Rows lie near named flat spaces through zero. A row that begins with a name and a colon came from that space; any other row is followed by the name of its block's space that it lies nearest.
zifu_niden: [-17 -46   2  -1 -24  27  23 -13 -35  26 -14 -38 -25  34   9  -1   7  20
  -3  -2   3   1 -32 -35  25  -3 -49  42   8 -34   1  35]
bovar_leber: [-13 -24   1 -16   1   3   9 -17 -14 -24  18   6  -8 -12   6  -3  -5  -2
  15 -14  24   9  15  12   0   4   3   2 -44   8   5   5]
ras_rekup: [ 33  -7  -4  20   6  -2 -35  12   1  10  11  15  -8 -22 -16  14  -4  16
   1  12   2 -15  13   8  -9  12  29 -14   9 -15  -2  33]
ras_rekup: [ 25   6   8  20   2  21  25  14  -3  40 -27 -33  -6  29  -5  -7   7  -5
 -24  25 -15 -11 -39 -42  -6 -23  -6   4  54  10  -2   1]
zifu_niden: [ 30  -3  24  -1 -11  25 -14   4  -4  38  -3 -36   7  -8   4  31  12   3
 -13   3  40 -13 -20 -26  -1 -37   6  -9  28  -4  10  10]
kal_rezi: [-51 -58  23 -59 -31   7  -6 -46 -36 -24  37 -22   1 -37  47  15   8  21
  17 -43  63  24  14   1  22  -1 -24  21 -72 -16  22  -6]
kal_rezi: [-40 -30 -20 -24 -10   2  -5 -16 -22 -21  36  19  -5   2  -8 -18  15  11
  16   4  15  18  37  14  20  18 -19  25 -66 -13   4  37]
zifu_niden: [  8  12  -2   6 -18  29  -7   8   0  34 -18 -25   2  39 -24  43  12  -5
   1  -8  33  -8 -15  -7  18 -33 -31  12  20 -30  -2  31]
kal_rezi: [ 14  11  21 -12   1   8  -1  -6   8  -4  -2 -13  11 -17   9  33  -7 -16
   5 -26  45  -2  -4   8 -11 -30  16 -23  -4  17   8 -26]
bovar_leber: [ 27  56 -34  35  19  -5 -16  41  15  45  -5   9   6  28 -55  -7  25   3
 -41  78 -61   1   9 -25 -35   4  37 -23  69  19 -15   6]
zifu_niden: [-47  54 -41 -11  14 -20  25   2   5 -18   1  18   7  36 -34  -6  12 -16
 -14  27 -46  41  28   6 -34  13  11 -13   1  39 -13 -51]
kal_rezi: [ 12   8   7 -10   9  10   6  -4   5 -15  11   4   6 -10  -7  15  -4 -23
  11 -13  43   0  14  17 -11 -24  20 -20 -29  27   6  -6]
kifi_bufik: [ 19 -16  12  -8   4   7 -17   6  -5  14  33   1  12 -31   6 -32  21   6
 -14  36  14  -8  13 -19   2  -7  23  -5 -14  19  13  23]
kifi_bufik: [ -9  29   0  -2   1  10  29  11  15  13 -14 -11  20  37  -4 -31  18 -26
 -13  19 -11   0 -15 -17  15 -26 -27  13  13  21   0 -13]
kifi_bufik: [ 23 -29   2   4   6   6 -14   3 -21  18  27  -3 -12 -29  -2 -15  11  22
 -16  38  -2  -3   9 -25 -19  10  36 -10   2  11   7  26]
kal_rezi: [ -8   1   8  -3 -14  -9 -19   8  -5  40   1 -24  14  -9  21 -24  27  32
 -39  41 -44   2 -18 -48   3  11  -7  12  52 -11   4 -12]
bovar_leber: [ -3  -1   4  -8  -3   5  -1  -3   1  -4   5   0   5  -1   1   3   3  -6
   7  -8  21   0   5   7   9 -10  -6   2 -17   0   4   5]
kal_rezi: [ 28  11 -17  29  29   2  25  18  10 -11  -5  26 -13  17 -28 -30 -11 -23
   5  22 -22 -11   6  10 -14   4  22 -11  -2  29 -10  17]
ras_rekup: [-22 -42   1 -13  -3  -8   9 -25 -22 -33  11   7 -22 -20  21   0 -19  14
  21 -30   6  11   7  14   0  27  -3   9 -39 -10   2  -1]
bovar_leber: [-61 -36   8 -51 -30 -29 -48 -29 -15 -23  49  12  21 -54  46 -19  20  43
   2 -10   3  22  35   7  30  39 -19  25 -54 -33  16  -4]
kal_rezi: [ 11 -11   5  -2  14   5  17   0  -5  -5  15   3  -2 -12   3 -33   4  -8
  -6  22   0  -1   4 -11 -11  -3  21  -7 -14  33   6   1]
bovar_leber: [  6  30 -21  25   9 -12  -2  22   6  28 -15   0  -2  21 -22 -13  10  12
 -31  47 -65   3  -8 -25 -22  17  13  -6  60   5 -13 -10]
ras_rekup: [-37 -18  -3 -15  -1 -23   9 -14   3 -42  11  28   4 -10  26 -45  -9   0
  19 -18 -20   6  14  24  27  31 -26  24 -47  -7   1  -5]
bovar_leber: [ 56  46   6  38   6   3 -33  37  32  45 -27  -6  16   5 -23  26   3  -4
 -20  21 -12 -30 -19  -9  -8 -21  19 -23  75 -10  -7   8]
kifi_bufik: [ 19 -57  -1   3  17  16  23 -11 -30 -21  29  13 -32 -19  -3 -31 -11   0
  17  10  21  -4  14   2  -9  10  26   0 -53  22   6  44]
ras_rekup: [ -2  18  -4   0   5 -22 -26   9  27 -21  11  36  22 -16   1 -22  -1  -6
  11  -4  -9  -9  23  32  20  14  -3   1 -22  -8  -1   6]
bovar_leber: [ 6 -8  3  4  3 -1  4 -3 -3 -4 -4 -1 -8 -6  5  3 -9  2  3 -7 -1 -3 -5  1
 -5  4  5 -3  2  0 -1 -3]
kifi_bufik: [-42  37 -18 -33 -14 -38 -72 -11  24 -41  32  46  32 -38  -8  56   2  10
  25 -40  28  22  65  69   4  22   9 -19 -50 -31   0 -20]
ras_rekup: [ 12  30 -11  15   8 -15 -28  27  30   8   9  32  27   1 -15 -41  17  -5
  -8  36 -31 -15  18   9  21   9  -1   5   6  -3  -3  24]
kifi_bufik: [-35  33 -37  -5  11   3  39   4   0 -10  -1  12   0  54 -38 -21  15 -25
  -4  27 -24  27  18   2  -9  -3 -12   7 -16  31 -10 -10]
kifi_bufik: [ 10  13  17   3 -12  -6 -26   6  12  23 -13 -16  15 -13  17  18   3  13
 -14  -5  -6 -10 -18 -12   5  -5  -4  -3  41 -20   2 -15]
zifu_niden: [ 52 -22  31  -5   7  21 -21  -5 -10  10  24 -17  -4 -54   6  38  -5   0
   2  -8  70 -14   4  -4 -28 -31  56 -39 -10  23  17   8]
zifu_niden: [ 15  27  10  16  -8  -9 -28  20  36  14 -22   9  27   5   7  -7   1  -5
   1  -9 -11 -27 -14  12  37  -6 -30  12  28 -33  -3  11]
ras_rekup: [-26  41   0 -19  -2 -11   3   2  28 -15  -2  10  34  12   4 -11  10 -26
   3 -10   4   7  10  18  18 -16 -22   3 -15  12   2 -31]
zifu_niden: [-26 -10 -12   5 -17   9  15  -1 -10  13 -20 -12  -9  45  -4  -7   6   7
   1  -3 -19   2 -18 -11  29   5 -53  38   9 -35  -7  22]
ras_rekup: [  1  50   9   5   3  -4  14  20  40   9 -26   0  37  29   6 -36  11 -33
 -11   8 -20 -14 -20  -4  27 -26 -32  10  27  13  -1 -24]
zifu_niden: [ 25 -36  19  -5   7   7  -4 -12 -16  -9  21  -3 -13 -44  16   4 -11   7
   6  -7  33  -6   4  -2 -17  -1  37 -18 -22  16  11   6]
kifi_bufik: [ 31 -16  25   4 -12  -9 -60   4  -2  31  12 -14   7 -57  24  25   4  41
 -18   8   4 -16  -6 -18  -8  10  30 -16  39 -27   9   6]
bovar_leber: [-31  43  -2 -19 -25  -1 -26  13  24  29  -1  -9  47  27  -2  -9  40  -3
 -18  17  -3   2   2 -10  43 -21 -50  26  14 -23   4   0]
kal_rezi: [ 36 -12  49  -5  10   5  24  -5  -2  15  -7 -40   6 -43  49 -17  -6  -5
 -26   5   7 -11 -41 -44 -28 -26  37 -27  38  50  16 -55]
[ 42 -19  38   4 -13  -3 -57   8   2  40  10 -22  14 -60  34  11   9  36
 -24  13   8 -25 -17 -29   2  -2  25 -12  45 -23  14   8]
kifi_bufik
[ 21   3 -18  30  25   4  32   3  11 -41 -23  33 -29  26 -29  14 -42 -34
  42 -39  10 -12   5  51  -6   3   3  -8 -29   4 -16  18]
kal_rezi
[-22 -22   4  -3  -3  -5  30 -16 -12 -15 -16  -9 -16   8  24 -13 -15   5
   6 -20 -21   7 -20  -6   4  16 -21  16   0  -5  -3 -20]
bovar_leber
[ 22   9  12  13   2   4   2   8  12   9 -19  -9   2   2   5   7  -9  -8
  -1  -9   2 -15 -20  -3   2 -13  -1  -5  25  -2  -1  -5]
ras_rekup
[-15  54 -11  -5   7  18  45  26  17  38  -7 -19  35  63 -23 -67  49 -37
 -42  73 -33   9 -12 -49  10 -41 -26  16  28  53   1 -15]
kifi_bufik
[ -4   3   2   3  -4  -4   0  -4   5  -7 -15  -1  -3   4   6  18 -13  -1
   9 -25   1  -2  -8  11   4   2 -11   2   5 -14  -4 -10]
kifi_bufik
[ 19 -23  18  -1   3  11   6  -1  -2   0   8  -3   1 -15  15 -25   0  -6
   4   1  20 -15  -7  -6  13 -11   1   5 -16   9   9  18]
kifi_bufik
[ 10  29  -5  -6  15  -6  -7   3   9 -10  15  11   9 -18 -17  19   1 -13
  -4   8  14  11  24  12 -35 -10  45 -37  -6  37   1 -27]
zifu_niden
[-13 -19 -12  -4  -4  14  17 -11 -23  -2   3  -8 -21  20 -14  14   0   3
   7  -4  12  12   3  -3  -5   0  -8   8 -17  -3  -2  16]
zifu_niden
[ 13  17 -19  26  18   4  31  14  -2  11 -20  -1 -19  33 -27  -9  -5  -9
 -13  28 -38   3 -12 -15 -28   3  15  -9  35  23 -13  -7]
bovar_leber
[ 48  29  -8  18   6   4 -61  24  13  28  17  13   8 -23 -42  56   9   9
  -7  20  28 -13  28  14 -25 -12  52 -39  22  -8  -1  30]
ras_rekup
[-21 -50  26 -21 -16   0  14 -30 -25 -14  -1 -24 -14 -24  50  -1 -14  19
   8 -36  13   5 -22 -12  10  10 -18  17 -15 -14  10 -18]
kal_rezi
[ 34  -7  31   3   0  -1 -24   6  12  12   3  -7  14 -39  25  -4  -2   4
  -6  -3  16 -23 -13  -7   6 -11  16 -11  15  -1  10   0]
zifu_niden
[ 13  -9  15   1  -1   5  -2   1   3   6   0  -7   5 -11  14 -10   0  -1
  -1  -1   9 -12 -10  -7   9  -9  -2   2   3   0   6   6]
kifi_bufik
[ 16 -38  13   9  12   9  41 -18 -16 -29 -17  -6 -35  -5  17   9 -39 -11
  25 -42  19  -7 -22  10 -13   1   8  -5 -17  11  -1  -8]
bovar_leber
[ 41 -45  33  -6  -1   5 -42  -1  -9  12  40  -1   6 -70  28 -18   7  23
  -5  15  35 -23   9 -13   6   0  36 -11 -18  -1  20  36]
kifi_bufik
[-24  17 -11 -19  -9  -1 -17   3   4   7  22   7  23   7 -12 -11  28   0
  -9  22   4  12  24  -1  13  -5 -11   9 -18   0   4   9]
bovar_leber
[  7  21   0   5   3  -8 -15  12  21  -1   0  15  17  -3  -4 -10   3  -8
   1   4  -6  -9   7  12  11  -2  -1  -2   2  -2  -1   3]
ras_rekup
[-26  33  -3 -35  -4 -12 -32   1  27 -22  38  30  48 -18  -4 -15  26 -19
   7   3  32   9  48  32  23 -13  -4  -3 -56  13  11  -3]
kifi_bufik
[ 15  -4  -9  -3   6 -16 -58   6  -4   4  46  26   6 -54 -13   7  14  29
 -10  33   2   4  45   8 -23  25  55 -27 -12   1   5  21]
bovar_leber
[ -5  21 -15  -7   0   6 -13   1  10 -15   9  19   7  11 -30  33   1 -18
  20 -17  38   5  29  36   3 -14   0  -9 -34  -3  -2  15]
kal_rezi
[  0  -8  -5  -3   7   5  12  -7  -2 -23   6  13  -8   2  -8   5 -11 -14
  20 -18  24   1  13  23   0  -3   3  -3 -35   7   0   9]
kal_rezi
[  1   8  -3   2  -2 -11 -25   7   4  11   7   5   8 -12  -1  -1   9  15
 -12  18 -18   0   7  -5  -3  12  10  -4  16  -8  -1   1]
bovar_leber
[ 17  20   1   2  -3  15 -13   8   7  16  -3  -9   7   8 -21  38   6 -10
   1  -4  33  -5   2   5  -4 -27   6 -13   8  -2   1   9]
zifu_niden
[  1  19 -27   3   9   9  -3   1   3 -21   7  24 -10  20 -48  47  -9 -20
  27 -19  38   9  34  43 -14  -9  14 -17 -37   2  -8  20]
zifu_niden

Rows lie near named flat spaces through zero. A row that begins with a name and a colon came from that space; any other row is followed by the name of its block's space that it lies nearest.
zun_gukas: [-18 -35   0  50 -11  14  23 -14  15 -27  42  16  28 -45   4   1   2 -27
  15  18 -14 -19  -5 -29  -4 -11  -4   6   5 -30  11 -25]
lag_meru: [ 24   3  34 -10  32  11  -2  17 -26  -4 -34  10   0 -17   3  18   6  27
 -26  17  17   1  45 -20 -12  17   1  26 -22  18  26 -30]
zozom_tup: [ -9   6  15   6  15   8  15  26 -22 -12 -35   4  15   9  26  32 -10  25
 -10  47  13  15  25 -11 -12  -5  -6  -7  21  -3 -26  -9]
bive_numi: [-12   3 -10  12   6   6 -24 -26   4   5  17 -13  31  18 -11  31  -5 -22
  -8 -14 -32 -12  -5   1  -3  22  32 -10  25  -7 -18  22]
zun_gukas: [ -2 -15  17 -42 -13 -19  -4  19 -33 -23 -17   2  -7 -18  31  -1 -23   1
  12   4   8  35   3 -16 -23   3 -28   1 -27  23 -18 -16]
zun_gukas: [ 17 -32  14  -9  -4  15  21   2  42 -38  24  23  -4 -40  11 -17   0   6
  11  -8 -10  17  -7 -30  -9 -16 -20  -8   6 -21  15 -30]
bive_numi: [  0 -28 -23 -21  15  -8  24  28  18 -28   2   0 -35 -54   0 -23  19  -1
  22   7  22 -12 -24   1   2  -6 -18  14  -5   7   6   8]
zozom_tup: [-10  42   7  24   4   3   7  -1   8  36   7  17 -11 -20  17 -35   6  -6
 -21  18   3  -3  -1  10  -7  -3  -1  12 -22   3  18 -30]
lag_meru: [  2  -6  39 -21  10 -19 -23   1  33  18 -17  -6 -43 -15  19 -50  15   3
  -1 -37  -5 -33 -28  11   6  26 -19  14 -27   5  33 -27]
zozom_tup: [ -3   0 -12   6 -15   7  -7   0 -36 -17  12   6  19 -29  29 -52 -10  -5
  11  25   3   0 -24 -13   0 -42 -23   2  14  15  23   1]
vaned_fasez: [  0   1 -11 -16 -28 -21 -26  -5 -51  12 -27 -29   6  69 -13  11 -16   8
  16 -15  11   3  -1  22  22  -9  -2 -13   5  17 -18  44]
zun_gukas: [-31  24  32  13   2  -1 -41  -7 -24  14 -19  -9  29   9  64 -35 -19  -4
 -12  21 -25 -17 -29  -2  -8  -2 -12 -11  32   6  -2 -12]
vaned_fasez: [ 18 -12  15 -20  14   7 -13   8  10 -14 -17  -3 -10  -6  12 -32   8  23
   1  -9   2 -14 -16  -5  10 -11 -15  -1  21   4  27   0]
bive_numi: [ -6  39  31  29 -21  -2 -20 -28 -13  51 -12  -3  21  79  -9  34 -17   3
 -24 -14 -16   9  34  15   4  18  21 -14 -12 -13 -14 -12]
bive_numi: [-21 -17  -8   5  -7 -20  46  39  18  -9  -9   7 -48 -44  21 -40  14   3
  29  29  39 -11 -23  12   6 -21 -42  11 -23  -7  -1 -17]
lag_meru: [ 15 -18  16 -12  17  -1 -13  -3   7  -4  -3  -2 -14 -27  -9 -14  16   0
  -3 -22   0 -25   0  -8   3  19   0  23 -20  10  35 -12]
zozom_tup: [ 11   5  22   2   9  18 -11  -8  -7  -9   2  12  26  -7  13   8  -9   6
 -18   6 -16  13  17 -24 -15   2   6  -1   9   0   9 -21]
zun_gukas: [ 15 -30  18 -12   2  -9   6  12 -13 -13 -22  -4 -14   1 -15  19   5  14
   8  -9  19  -6  23  -8   5  12  -9  15 -26   5  10  -9]
lag_meru: [-31 -25  24  47  18  12  11  13   8 -21 -25  -7  27   4  34  18   3  14
   6  45  -4 -41  -6 -13   7  -5  -9 -11  56 -35 -13  -7]
zun_gukas: [-14 -28   3  48 -23  -7  10 -10 -29  -1   6  -4  15   0 -13   4   4 -15
  19  11  12 -35  10  -6  17  -8  -8  18 -19 -11  17  -8]
lag_meru: [-16   8  28 -29  -8 -28  -9  26 -35  11 -58 -17 -12  51  27  31 -23  21
   2   9  15  23  16  14  -7  18 -16 -13 -11  12 -47   1]
vaned_fasez: [-37 -27  21  41  42   8  26  25  30 -22 -12   4   3 -59  36   9  20  -4
  -1  50   0 -51 -11 -16 -11  19  -7  15  24 -26  -3 -29]
lag_meru: [-18  17   5  11 -18 -13   0   5 -36  17 -13  -1   4  15  17  -3 -14  -3
   1  20  11   9   7   8  -3  -7 -11   1 -18   9 -13  -7]
zun_gukas: [-22  60 -23 -15  21   1 -10   4   8  26   9   4   0 -17  29 -13  -7 -16
 -26  20 -16  23 -21  18 -27  10  18  -9  14  19 -30  10]
vaned_fasez: [-20  -4   6 -27  -3 -13 -17  -5  49  -4  14  -6 -16 -12  34 -32  -7 -17
  11 -28 -31   2 -53   7 -10  12 -11 -22  18  -9 -20   0]
zozom_tup: [ 15  49   9  40 -12  23  23   2 -17  30   2  31   4   3   8 -39   1  23
 -23  38  23  16  28  -1   5 -47 -12   6 -14  -3  38 -37]
bive_numi: [-50   0   1  52  -7 -20  17  -2  -9  25   2  -7   5  -1   1  35   1 -33
   4  24   3 -29   9  13  -4  30  10  14 -27 -15 -30 -12]
vaned_fasez: [  2 -47  50   1  16  -4 -14  13  18 -20 -49 -20 -10  24  18  -4  12  35
  14 -10   2 -51 -12  -5  25   9 -23  -5  34 -22  16  -6]
vaned_fasez: [ 11 -16  33 -21   3  -2  -2  11   9 -16 -12   9 -15 -24  26 -25  -2  14
   2  -6   1   6  -4 -17  -8   0 -26   4 -12   2  18 -31]
zun_gukas: [-12  34   6  13  28   0  -8   6   3  33 -17  -3 -11  -6  10 -13  14   2
 -24  16   4 -25  -1  18  -1  17  11  15  -3   9  10  -7]
vaned_fasez: [ 18  14 -19 -39  -7  -4 -25  -2  -7   2  -3 -11 -13  15   1 -44  -2  10
   6 -23   0   9 -31  16  12 -22  -8 -11  16  22  12  32]
zozom_tup: [  1 -22  -6  24 -16   0   0 -28   8  -1  46   8   6 -37 -22 -16   8 -36
   9 -23 -12 -20  -4 -13   2   6   5  22 -34  -4  33 -17]
zun_gukas: [-27  11 -24   7 -28 -24  -7  -3 -61  15  -1 -15  14  19  -1  13 -19 -25
  12  15  11   8   2  14  -1  -2   1   5 -23  22 -28  22]
bive_numi: [ -9  -7   4   5   2 -15   1  -2  -1  15  -6  -9 -12   6 -19  27   7 -11
   0 -12   5 -15  13  10   1  31  11  14 -29   1  -8  -1]
zozom_tup: [-17 -12 -11  31 -15   0  -2 -18 -22  -7  44  12  17 -67  11 -43   1 -43
  10  12  -7 -22 -18 -19  -8 -11  -9  29 -29  11  35 -22]
bive_numi: [ -7  17 -22  17  22  14   4   4  -3   2   1  -2  13  -9  -1   5   9   0
 -11  27   1 -13  -3   5   0  -6  16   2  28   1  -3  18]
lag_meru: [-55 -63  54  42  10 -31   9  18  19  -6 -56 -34  -7  35  18  64   8   4
  26  10   3 -72   0   7  16  54 -11  -1  13 -46 -42 -11]
lag_meru: [ -7   2  24  -2  -4 -19  -3   4  -1  22 -18  -3 -23   7   3   0   2  -1
  -2 -11   8  -8   8  10   0  23  -7  12 -37   4   1 -20]
bive_numi: [  4  10  -6 -22 -12  -3 -12 -18  37  11  14  -6  -3  44 -15  21 -10  -4
  -1 -41 -27  25 -10  14   0  13  18 -31  15 -14 -31  20]
bive_numi: [-48  -6 -12  15 -25 -32  31   4  45  18  16  -5 -27  11  -1  29  -5 -32
  23  -7  -4   6 -18  27  -5  25   0 -16 -22 -30 -62  -1]
zozom_tup: [ -3 -19 -21  -3  -7 -21  18   5   7   7  -4 -15 -26  21 -43  36  12  -6
  17 -19  19  -9   9  22  15  19  10   6 -25  -4 -20  24]
vaned_fasez: [ 25  12   2   5 -10   9  24 -13  35  16  30  26 -17  -7 -33   3   8  -1
 -12 -23   1  26  27  -3  -4   1   9   6 -40 -12  18 -29]
zozom_tup: [-10  51 -15  15   0  -5  13  13 -28  38  -6  10 -14 -10   6 -22   3  -2
 -18  34  26   8  12  20  -5 -11   0  18 -32  21   6 -10]
vaned_fasez: [  1  -2   1 -10 -13  -8 -16  -3 -28   1 -14 -13   8  31  -2   8 -11   4
   6  -7   2   4   3   4   7  -3  -2  -6   3   9  -8  16]
bive_numi: [ -7   6 -10  30  37  12  10  13 -52  -3 -10   4  23 -45  -9  34  13  -8
 -22  53  21 -23  40 -15 -14  17  21  42 -18  23  14  -7]
lag_meru: [-18 -14   2  43  -6 -11  49  -3  39  21   8   3 -12  32 -54  98  10 -13
   1  -6   7   0  52  12   0  46  31   2 -38 -42 -46 -13]
lag_meru: [-62   5  -9  24 -57 -44 -10  -8  -8  30   3 -24  -9  39  37 -40 -21 -33
  39  -3  -6 -17 -59  39  17 -14 -28 -25  -1 -12 -41  16]
vaned_fasez: [ 14 -22  36 -24   3  -6   0  13  37 -10 -18   4 -36 -11  19 -40   9  23
   9 -23   5 -10 -18  -3   7  -1 -31  -1  -6  -9  25 -27]
zozom_tup: [-16  33 -27 -35  19 -18  -6  33 -67   8 -41 -17  -1   7  12  33 -13   3
 -11  39  27  25  15  18 -19  14   9   8  -8  46 -46  34]
zun_gukas: [-34   9  11  41 -22  -8 -13 -10 -35  15   3  -3  23  -3  37 -36 -12 -19
   6  27  -5 -25 -19   0   3 -17 -17   4   0   0   8 -15]
[ -1  -6   9  42 -14   8  36   8  15   3   0  15  -6   6  -3  -8   8  15
   7  22  20  -9  13  -1  16 -27 -17  -1  -1 -29  13 -23]
zozom_tup
[ 11  -9   5 -27   6  12 -41 -21 -27 -27  18  -1  38 -27  17  -7 -17 -17
  -7 -14 -33  11  -9 -31 -21   6   8   2  13  23  13   2]
zozom_tup
[-40  25  13  55  18  -1 -18  -8 -24  35 -13 -10  22  -4  24  -8   7 -17
 -19  34  -6 -54  -6  11   2  17  13  19   6   1   9 -10]
zun_gukas
[ 24  22   8 -27   6   2 -18  -4   5  14   6  11 -22 -27   8 -57   7   3
 -14 -21  -1   6 -11   1  -4  -5  -9  14 -25  24  43 -18]
lag_meru
[  4  -1  24  45  -5   2  36 -13  79  36  15  15 -34  20 -37  13  26   4
  -6 -28   1 -22  20  16  19  19  10   2 -29 -49  15 -37]
zozom_tup
[ 25 -38  58 -11  -2  -2  -8  12 -18 -19 -46  -3  -5  21   9   3  -1  40
   6 -10  15 -11  26 -22  12   1 -28   7  -9  -4  29 -29]
vaned_fasez
[ -3  33 -32 -33 -29  -7 -26 -12 -22   9   7 -13  16  52   8  -5 -30  -6
   5 -13 -17  45 -23  19  -2 -21   6 -38  29  15 -41  46]
zun_gukas
[-10  20 -32  17 -23  -1  10 -10  -3  14  28   4   3   3  -6 -20  -4 -18
   7   6   1   9 -14  14   5 -24   1  -7  -2  -1  -5  13]
zun_gukas
[ 25  -7  -3 -30  17  -8 -37 -19  31  20 -12 -29 -24  46 -46   7  22   8
  -3 -67 -12 -33 -12  28  28  33  27  -1   8   4  16  40]
bive_numi
[  1  35 -18  -1  29  -2   2   7   5  34 -13  -6 -20   7 -24  15  19   3
 -23   3  13 -11  12  27   2  23  27  14 -11  14  -3  16]
zun_gukas
[-10 -12 -15  32  -3   9  12  -7  -6 -11  17   1  22  -7  -9  15   2 -12
   7  17  -2 -14   3  -8   4  -9   8   1  14 -13  -2   7]
lag_meru
[ 20   1 -18 -39  10   2  15  15  17 -15   3   8 -21 -14 -13  11   2   9
  -1  -8   9  34   6  -1 -11   1   2  -4  -6   9 -12   8]
bive_numi
[-10  35   6  36   4   5  46  38 -36  18 -28  24 -11 -20  22 -11   4  24
 -15  75  50  10  36   2  -6 -29 -22  20 -28   6   8 -38]
bive_numi
[  3 -25  19   5 -38  16 -23 -27  11 -33  22   2  42  27  34 -33 -28   4
  22 -17 -39  12 -36 -26   8 -44 -24 -44  60 -29   2   0]
zun_gukas
[ 47  11  13 -47  -5   5 -32 -15  28  11 -12  -8 -20  58 -21 -23   1  34
  -7 -61 -11  17  -8  14  21  -8   2 -24  18   3  21  20]
bive_numi
[-20  10 -24  29 -22   3   5 -11  -5   2  26   2  19   0  11 -23  -8 -18
  12  18  -7  -2 -24   5   6 -30  -4 -13  21 -10  -7  12]
lag_meru
[ -8  13 -21 -15   0 -15  18  20  30  12   4   4 -48 -29  10 -53  15  -3
  11   0  19  -3 -36  25   6 -13 -20   4 -15   6   5   1]
vaned_fasez
[ -9 -14   9   7 -12   1 -14 -18 -13 -13  18   1  30  -6   9  15 -16 -21
   3  -5 -23   6   1 -20 -13   8   5  -3   0  -3  -8  -8]
bive_numi
[ -5  14 -22   7  -6  -1   0   2 -48   4  -2  -3  17   6  -7  15  -8  -7
  -2  23  13  10  16   3  -3  -9   8   7  -7  19 -10  17]
vaned_fasez
[-15 -52   4  37  -3  14  -5 -25  -4 -38  21  -9  57   4 -11  58  -8 -21
  13   2 -31 -24   9 -32  -1  13  19  -7  36 -30 -15   9]
zun_gukas
[ -4   9 -16  -7 -13  -3  -7   5  -9  -2   2  -3  -7  -6  23 -58  -2   2
  14   8   7  -4 -38  10  11 -36 -23  -8  18  10  12  15]
zozom_tup
[ 36 -24  60 -29  12  21 -13  -5  30 -33   4  26   5 -37  27 -18  -6  19
 -14 -24 -25  21  11 -48 -23   7 -18   1  -5  -6  38 -58]
vaned_fasez
[ -3 -14 -31  24  -6  11  15 -20  45  -7  47   4   5 -12 -28   1  13 -22
  12 -16 -17 -13 -20   2  10  -7  16  -9  19 -26   1  16]
lag_meru
[ 13  14  21  -1  22   4  -5   7  18  19 -24   0 -23   5   2 -22  18  24
 -16  -5   9 -22   1  11  11   6  -2   9   0   0  28 -12]
zun_gukas
[ -3   1 -10 -34   7  -7   6  14  -7 -15   2   4  -4 -25   7  24 -11 -10
  -2   5   0  35   7  -8 -27  17   3   1 -15  17 -31   1]
zun_gukas
